Here is a tiny trained network, its code and every weight. The questions are about switching its units off for an input and a target symbol, where a switched-off unit gives its printed mean instead of its output.

import numpy as np


def w(rows, s, z=0):
    codes = np.array(rows[::2]) - 128.0
    scale = np.full(codes.shape[1], s)
    scale[-1] = z or s
    return codes * scale


def f(y):
    return np.maximum(y, 0)


def softmax(a):
    e = np.exp(a - a.max(-1, keepdims=True))
    return e / e.sum(-1, keepdims=True)


def log_softmax(a):
    a = a - a.max(-1, keepdims=True)
    return a - np.log(np.exp(a).sum(-1, keepdims=True))


def net(x, mask):
    ids = ['ΛΩαβγδεζηθμξπτψ'.index(c) for c in x.split()]
    T = len(ids)
    res = E[ids] + P[:T]
    r = res
    for j in range(2):
        rows = slice(2 * j, 2 * j + 2)
        q, k, v = (r @ M[0][rows].T for M in (Q, K, V))
        z = softmax(np.where(np.tri(T) > 0, q @ k.T / 2**0.5, -1e9)) @ v
        o = O[0][rows]
        res = res + np.where(mask[j], z, o[:, -1]) @ o[:, :-1]
    y = f(res @ A[0][:, :-1].T + A[0][:, -1])
    res = res + np.where(mask[2:14], y, B[0][:, -1]) @ B[0][:, :-1]
    return log_softmax(res[-1] @ U[:, :-1].T + U[:, -1])


Q, K, V, O, A, B = {}, {}, {}, {}, {}, {}
E = w([
[70,179,242],'Λ',
[177,132,130],'Ω',
[113,218,2],'α',
[75,144,178],'β',
[60,131,114],'γ',
[165,144,107],'δ',
[67,239,130],'ε',
[67,168,160],'ζ',
[62,114,248],'η',
[67,92,168],'θ',
[162,71,59],'μ',
[88,217,217],'ξ',
[77,153,173],'π',
[171,136,18],'τ',
[63,161,133],'ψ',
],0.013)
P = w([
[9,111,45],'0',
[101,155,162],'1',
[113,149,156],'2',
[119,147,150],'3',
[125,143,155],'4',
[133,142,161],'5',
[135,146,164],'6',
[140,151,167],'7',
[146,145,173],'8',
[146,150,171],'9',
[143,153,165],'10',
],0.011)
Q[0] = w([
[166,145,108],'h1',
[254,107,73],'h1',
[198,107,121],'h2',
[217,118,79],'h2',
],0.017)
K[0] = w([
[167,103,161],'h1',
[249,152,161],'h1',
[173,154,170],'h2',
[209,142,152],'h2',
],0.017)
V[0] = w([
[132,211,12],'h1',
[75,55,230],'h1',
[104,8,95],'h2',
[130,28,67],'h2',
],0.015)
O[0] = w([
[156,253,150,254],'h1',
[84,2,172,138],'h1',
[240,84,221,171],'h2',
[216,128,202,134],'h2',
],0.0091,0.0074)
A[0] = w([
[135,162,173,193],'n1',
[2,82,124,173],'n2',
[113,99,15,255],'n3',
[57,142,180,162],'n4',
[195,125,62,36],'n5',
[34,177,164,103],'n6',
[159,115,124,232],'n7',
[10,101,171,84],'n8',
[144,181,215,222],'n9',
[158,166,110,98],'n10',
[130,78,221,163],'n11',
[87,83,142,190],'n12',
],0.009,0.0074)
B[0] = w([
[90,72,99,200],'n1',
[162,157,194,209],'n2',
[219,176,101,174],'n3',
[64,158,85,181],'n4',
[12,94,33,135],'n5',
[57,111,171,173],'n6',
[195,62,81,159],'n7',
[126,151,203,190],'n8',
[112,136,77,249],'n9',
[86,42,174,168],'n10',
[129,115,2,204],'n11',
[161,123,188,180],'n12',
],0.0072,0.02)
U = w([
[97,112,113,118],'Λ',
[171,75,179,142],'Ω',
[116,155,185,20],'α',
[103,106,111,187],'β',
[116,121,99,177],'γ',
[131,139,203,98],'δ',
[116,106,114,231],'ε',
[244,181,210,143],'ζ',
[122,125,121,133],'η',
[115,114,110,164],'θ',
[154,55,59,83],'μ',
[136,182,153,37],'ξ',
[254,121,132,110],'π',
[159,130,38,209],'τ',
[56,125,90,3],'ψ',
],0.0093,0.0048)

Each question gives the input, a string of symbols that net reads in full, and the target symbol t.
The units are the heads (2 rows each of Q, K, V and O) and the neurons (one row each of A and B). Each row of codes is followed by its name. A weight is (code - 128) times the scale printed after its matrix; where a second scale follows, it is the last column's (O, A, B and U).
mask holds one flag per unit, heads first, then neurons. A switched-off unit (its flag False) gives its mean, the last column of its rows in O or B, instead of its output. The means were averaged over made-up inputs and are rounded, as every weight is.
A unit's drop is (log p(t) with every unit on - log p(t) with that unit switched off) / (log p(t) with every unit on - log p(t) with every unit switched off).
The circuit of an input: a set's keep is (log p(t) with only the set's units on - log p(t) with every unit switched off) / (log p(t) with every unit on - log p(t) with every unit switched off). Starting from the 12 units with the biggest drops (on a tie, the unit counted first), units are removed one at a time, each time the one whose removal leaves the highest keep (on an exact tie, the one counted first), for as long as the keep stays at least 0.8.
circuit, biggest first: the units of the circuit, biggest drop first
top k neurons: the k neurons with the biggest drops, biggest first
which heads matter: for each layer, one digit per head in row order, 1 if its drop is at least 0.15 and else 0, layers parted by /
input θ π η Λ Ω ξ Λ α η Λ, target μ: circuit, biggest first : [h2 n11 h1 n2]
input ξ τ δ ε θ Λ, target α: top 2 neurons : [n11 n2]
input η δ θ δ ε, target Ω: which heads matter : 10
input τ η β Λ τ τ Λ γ τ γ, target ζ: which heads matter : 11
input ε δ ζ τ ψ η θ, target ψ: which heads matter : 11
input θ μ δ θ η ψ, target μ: circuit, biggest first : [h2 n11 h1 n2]
input η τ τ α ζ β π, target Ω: which heads matter : 10
input Λ η μ τ ξ τ τ τ β, target δ: top neuron : [n2]
input ε ξ α ε, target ψ: circuit, biggest first : [h2 n6]
input μ η α θ η γ γ η η η α, target ζ: which heads matter : 11
input τ α γ ψ δ τ δ τ τ ε η, target ζ: top 2 neurons : [n11 n4]
input θ τ η θ, target μ: circuit, biggest first : [h2 n11 h1]
input θ ε η, target μ: circuit, biggest first : [h2 n11 h1]
input τ Ω ε α ξ μ μ τ β, target ζ: circuit, biggest first : [h1]
input γ ξ τ ε Λ η, target τ: which heads matter : 01
input η Ω Λ τ Ω θ η π θ π, target Ω: which heads matter : 10
input α δ ξ η θ Λ, target ξ: which heads matter : 10
input α η η ψ Λ δ ξ, target ξ: top 2 neurons : [n9 n11]
input Λ θ Λ η δ δ γ, target δ: which heads matter : 11
input τ η θ, target ζ: which heads matter : 11
